Here is a tiny trained network, its code and every weight. The questions are about switching its units off for an input and a target symbol, where a switched-off unit gives its printed mean instead of its output.

import numpy as np


def w(rows, s, z=0):
    codes = np.array(rows[::2]) - 128.0
    scale = np.full(codes.shape[1], s)
    scale[-1] = z or s
    return codes * scale


def f(y):
    return y / 2 * (1 + np.tanh(0.7978845608 * (y + 0.044715 * y**3)))


def softmax(a):
    e = np.exp(a - a.max(-1, keepdims=True))
    return e / e.sum(-1, keepdims=True)


def log_softmax(a):
    a = a - a.max(-1, keepdims=True)
    return a - np.log(np.exp(a).sum(-1, keepdims=True))


def net(x, mask):
    ids = ['γδεηλξτω'.index(c) for c in x.split()]
    T = len(ids)
    res = E[ids] + P[:T]
    r = res
    for j in range(2):
        rows = slice(3 * j, 3 * j + 3)
        q, k, v = (r @ M[0][rows].T for M in (Q, K, V))
        z = softmax(np.where(np.tri(T) > 0, q @ k.T / 3**0.5, -1e9)) @ v
        o = O[0][rows]
        res = res + np.where(mask[j], z, o[:, -1]) @ o[:, :-1]
    y = f(res @ A[0][:, :-1].T + A[0][:, -1])
    res = res + np.where(mask[2:14], y, B[0][:, -1]) @ B[0][:, :-1]
    return log_softmax(res[-1] @ U[:, :-1].T + U[:, -1])


Q, K, V, O, A, B = {}, {}, {}, {}, {}, {}
E = w([
[89,191,91,115,183,112],'γ',
[141,158,160,255,105,157],'δ',
[155,169,216,251,167,186],'ε',
[61,185,211,117,202,141],'η',
[241,113,188,126,76,169],'λ',
[114,187,55,188,69,134],'ξ',
[136,163,120,234,89,146],'τ',
[121,54,76,171,152,72],'ω',
],0.0095)
P = w([
[201,240,151,244,60,29],'0',
[162,198,133,196,66,83],'1',
[139,165,110,166,84,114],'2',
[126,145,99,140,105,134],'3',
[124,132,90,115,123,150],'4',
[126,123,84,101,142,163],'5',
[131,121,81,81,164,175],'6',
[143,118,77,57,190,182],'7',
[151,115,81,43,215,192],'8',
[178,118,78,20,255,202],'9',
],0.0055)
Q[0] = w([
[100,114,132,120,145,61],'H1',
[111,68,193,117,131,98],'H1',
[154,101,92,150,101,153],'H1',
[18,134,136,115,196,101],'H2',
[115,197,246,169,135,214],'H2',
[218,2,121,144,90,157],'H2',
],0.02)
K[0] = w([
[125,137,132,124,148,41],'H1',
[78,110,207,109,97,73],'H1',
[142,95,128,162,93,113],'H1',
[62,180,137,75,180,104],'H2',
[95,135,225,209,176,192],'H2',
[211,5,150,115,86,139],'H2',
],0.02)
V[0] = w([
[152,6,71,185,146,205],'H1',
[14,116,162,53,131,150],'H1',
[79,22,102,128,115,63],'H1',
[123,192,122,199,95,110],'H2',
[149,129,51,131,42,129],'H2',
[132,78,192,176,159,91],'H2',
],0.017)
O[0] = w([
[68,48,152,201,184,19,117],'H1',
[135,77,109,91,174,252,2],'H1',
[127,15,127,222,143,144,101],'H1',
[158,211,110,60,183,110,192],'H2',
[107,110,147,66,131,230,137],'H2',
[45,119,136,121,101,46,147],'H2',
],0.011,0.0094)
A[0] = w([
[158,151,147,212,30,162,3],'N1',
[79,40,157,128,174,140,30],'N2',
[145,173,87,228,48,63,159],'N3',
[188,131,207,148,109,137,188],'N4',
[104,41,103,116,120,117,157],'N5',
[135,163,120,114,135,128,91],'N6',
[92,69,104,111,160,129,156],'N7',
[145,150,71,104,47,104,165],'N8',
[150,151,133,205,34,63,82],'N9',
[166,130,129,162,90,139,92],'N10',
[129,202,92,254,99,95,224],'N11',
[134,185,176,247,66,180,96],'N12',
],0.023,0.0052)
B[0] = w([
[190,235,177,230,67,141,130],'N1',
[118,12,152,107,101,207,151],'N2',
[216,38,141,132,164,252,253],'N3',
[100,75,141,69,77,88,137],'N4',
[103,235,119,127,110,85,159],'N5',
[218,131,126,108,147,144,174],'N6',
[215,175,84,139,165,126,146],'N7',
[53,97,123,175,122,114,199],'N8',
[136,208,109,89,94,70,228],'N9',
[123,163,164,180,63,151,127],'N10',
[29,146,138,151,140,70,246],'N11',
[141,70,155,161,129,180,134],'N12',
],0.019,0.039)
U = w([
[77,53,141,147,142,131,210],'γ',
[76,255,123,151,132,22,192],'δ',
[206,160,115,98,145,158,169],'ε',
[128,127,129,122,123,118,2],'η',
[137,142,159,158,92,125,71],'λ',
[126,133,132,132,125,120,1],'ξ',
[125,130,128,129,117,115,4],'τ',
[130,107,139,99,112,103,55],'ω',
],0.0067,0.0063)

Each question gives the input, a string of symbols that net reads in full, and the target symbol t.
The units are the heads (3 rows each of Q, K, V and O) and the neurons (one row each of A and B). Each row of codes is followed by its name. A weight is (code - 128) times the scale printed after its matrix; where a second scale follows, it is the last column's (O, A, B and U).
mask holds one flag per unit, heads first, then neurons. A switched-off unit (its flag False) gives its mean, the last column of its rows in O or B, instead of its output. The means were averaged over made-up inputs and are rounded, as every weight is.
A unit's drop is (log p(t) with every unit on - log p(t) with that unit switched off) / (log p(t) with every unit on - log p(t) with every unit switched off).
The circuit of an input: a set's keep is (log p(t) with only the set's units on - log p(t) with every unit switched off) / (log p(t) with every unit on - log p(t) with every unit switched off). Starting from the 12 units with the biggest drops (on a tie, the unit counted first), units are removed one at a time, each time the one whose removal leaves the highest keep (on an exact tie, the one counted first), for as long as the keep stays at least 0.8.
circuit, biggest first: the units of the circuit, biggest drop first
k most important neurons: the k neurons with the biggest drops, biggest first
heads that matter: for each layer, one digit per head in row order, 1 if its drop is at least 0.15 and else 0, layers parted by /
input ω ω τ γ, target γ: 3 most important neurons -> N9, N5, N7
input τ λ ω γ ω ω γ γ λ, target ω: circuit, biggest first -> N11, N3, N5, N4
input ξ ω ω ε, target γ: circuit, biggest first -> N3, N11, H2
input λ ξ ξ τ ε λ ξ, target ε: circuit, biggest first -> H2
input λ ξ ε γ η ε ω η ω, target δ: heads that matter -> 01
input η η ω ω ω τ, target γ: heads that matter -> 00
input η λ ξ ω ξ ω, target δ: 2 most important neurons -> N3, N6
input η λ ω η, target δ: heads that matter -> 11
input ω ω ω η ω η η, target ε: heads that matter -> 10
input ω η ω ω, target ε: circuit, biggest first -> H1, N8
input ξ ε λ, target λ: 2 most important neurons -> N3, N1
input ξ δ ε ω ω γ ε η ξ, target δ: heads that matter -> 01
input ε ε γ ω δ γ λ ω ω λ, target ω: circuit, biggest first -> N11, N4, N3, H2
input ω γ γ ξ γ, target ε: circuit, biggest first -> N11, H1
input ω γ ε ω ω ξ ω ξ ε, target δ: 4 most important neurons -> N11, N9, N2, N12
input γ γ ω η, target γ: circuit, biggest first -> N9
input γ γ τ, target γ: 2 most important neurons -> N9, N8
input δ ω η, target γ: 2 most important neurons -> N9, N5
input γ ξ ω ξ, target δ: 3 most important neurons -> N3, N2, N8
input η ω ω τ ω γ ε γ ω ε, target δ: heads that matter -> 10
input ω ξ ξ γ η γ γ γ ξ, target ε: heads that matter -> 11
input ω η γ γ δ δ ω η ω ω, target ε: heads that matter -> 11
